Here is a tiny trained network, its code and every weight. The questions are about switching its units off for an input and a class, where a switched-off unit gives its printed mean instead of its output.

import numpy as np


def w(rows, s, z=0):
    codes = np.array(rows[::2]) - 128.0
    scale = np.full(codes.shape[1], s)
    scale[-1] = z or s
    return codes * scale


def f(y):
    return y / 2 * (1 + np.tanh(0.7978845608 * (y + 0.044715 * y**3)))


def log_softmax(a):
    a = a - a.max(-1, keepdims=True)
    return a - np.log(np.exp(a).sum(-1, keepdims=True))


def net(x, mask):
    res = np.array(x, float).reshape(1, 5) / 4 @ E
    y = f(res @ A[0][:, :-1].T + A[0][:, -1])
    res = res + np.where(mask, y, B[0][:, -1]) @ B[0][:, :-1]
    return log_softmax(res[-1] @ U[:, :-1].T + U[:, -1])


A, B = {}, {}
E = w([
[97,64,253,73,74,93],'x0',
[129,236,212,116,59,58],'x1',
[208,121,131,96,254,67],'x2',
[213,140,111,69,140,240],'x3',
[164,186,198,240,205,171],'x4',
],0.0085)
A[0] = w([
[67,75,125,179,90,128,166],'neuron 1',
[159,162,34,175,160,177,148],'neuron 2',
[155,81,53,119,143,142,155],'neuron 3',
[139,83,45,89,125,155,125],'neuron 4',
[92,167,140,38,24,52,129],'neuron 5',
[178,201,43,198,189,113,116],'neuron 6',
[156,87,64,132,186,172,130],'neuron 7',
[151,129,186,80,93,210,83],'neuron 8',
[154,59,20,105,188,188,115],'neuron 9',
[183,175,177,144,157,43,255],'neuron 10',
[149,109,150,147,225,118,28],'neuron 11',
[184,121,166,172,255,133,129],'neuron 12',
[69,52,93,32,107,105,136],'neuron 13',
[134,99,83,23,111,81,147],'neuron 14',
[179,124,174,196,252,118,124],'neuron 15',
[40,100,179,214,74,113,118],'neuron 16',
[53,156,208,201,78,96,178],'neuron 17',
[103,215,89,178,145,60,146],'neuron 18',
[46,75,157,247,98,128,92],'neuron 19',
[98,61,93,47,148,151,224],'neuron 20',
[69,160,86,241,152,128,228],'neuron 21',
[106,33,92,45,72,81,26],'neuron 22',
],0.0095,0.0044)
B[0] = w([
[52,76,115,132,86,153,190],'neuron 1',
[220,202,66,185,121,192,237],'neuron 2',
[155,119,70,75,116,178,194],'neuron 3',
[152,105,24,53,113,171,193],'neuron 4',
[65,177,220,124,116,59,234],'neuron 5',
[161,211,89,229,154,142,246],'neuron 6',
[177,108,74,95,168,183,212],'neuron 7',
[212,176,222,77,11,141,171],'neuron 8',
[206,109,61,40,149,227,243],'neuron 9',
[126,122,217,173,229,76,222],'neuron 10',
[150,69,133,171,211,121,176],'neuron 11',
[240,47,133,163,232,73,239],'neuron 12',
[115,88,84,103,2,55,217],'neuron 13',
[79,123,98,66,94,88,199],'neuron 14',
[202,28,102,177,233,60,239],'neuron 15',
[46,71,160,161,132,180,208],'neuron 16',
[58,89,188,135,155,175,226],'neuron 17',
[105,199,110,237,127,97,199],'neuron 18',
[30,35,115,155,129,191,198],'neuron 19',
[184,101,44,42,67,138,209],'neuron 20',
[88,110,68,230,121,160,233],'neuron 21',
[180,83,79,108,80,29,206],'neuron 22',
],0.0091,0.011)
U = w([
[184,116,64,43,145,245,142],'0',
[124,76,65,61,50,52,167],'1',
[150,212,51,214,131,167,42],'2',
[29,38,124,139,120,199,125],'3',
[71,188,173,126,165,44,1],'4',
[183,182,222,78,48,178,161],'5',
[188,39,123,148,237,66,141],'6',
],0.011,0.0083)

Each question gives the input, the list of numbers given to net, and the class t.
The units are the neurons (one row each of A and B). Each row of codes is followed by its name. A weight is (code - 128) times the scale printed after its matrix; where a second scale follows, it is the last column's (A, B and U).
mask holds one flag per neuron, in row order. A switched-off neuron (its flag False) gives its mean, the last column of its row in B, instead of its output. The means were averaged over made-up inputs and are rounded, as every weight is.
A unit's drop is (log p(t) with every unit on - log p(t) with that unit switched off) / (log p(t) with every unit on - log p(t) with every unit switched off).
The circuit of an input: a set's keep is (log p(t) with only the set's units on - log p(t) with every unit switched off) / (log p(t) with every unit on - log p(t) with every unit switched off). Starting from the 12 units with the biggest drops (on a tie, the unit counted first), units are removed one at a time, each time the one whose removal leaves the highest keep (on an exact tie, the one counted first), for as long as the keep stays at least 0.8.
circuit, biggest first: the units of the circuit, biggest drop first
k most important neurons: the k neurons with the biggest drops, biggest first
drop of u: that unit's drop, to one decimal
input [-6,-2,-4,-7,0], class 3: circuit, biggest first	[neuron 19]
input [1,7,-3,3,5], class 5: circuit, biggest first	[neuron 8; neuron 15]
input [-6,1,7,-7,-6], class 2: circuit, biggest first	[neuron 18; neuron 12]
input [0,7,-4,2,-5], class 5: circuit, biggest first	[neuron 15; neuron 5]
input [6,7,0,-3,4], class 4: 2 most important neurons	[neuron 10; neuron 5]
input [-3,7,-6,7,6], class 5: 2 most important neurons	[neuron 8; neuron 15]
input [-1,-8,7,-3,-8], class 0: 2 most important neurons	[neuron 9; neuron 7]
input [3,8,-2,2,6], class 4: 2 most important neurons	[neuron 10; neuron 9]
input [-7,-7,0,-2,2], class 0: 2 most important neurons	[neuron 9; neuron 7]
input [2,8,7,5,-6], class 4: 2 most important neurons	[neuron 5; neuron 10]
input [-8,3,3,4,1], class 2: 2 most important neurons	[neuron 6; neuron 2]
input [-7,-2,6,-7,-7], class 0: drop of neuron 16	0.0
input [5,1,-5,4,8], class 3: drop of neuron 2	0.2
input [7,5,4,8,2], class 5: circuit, biggest first	[neuron 8]
input [3,-1,-1,1,0], class 1: drop of neuron 6	0.1
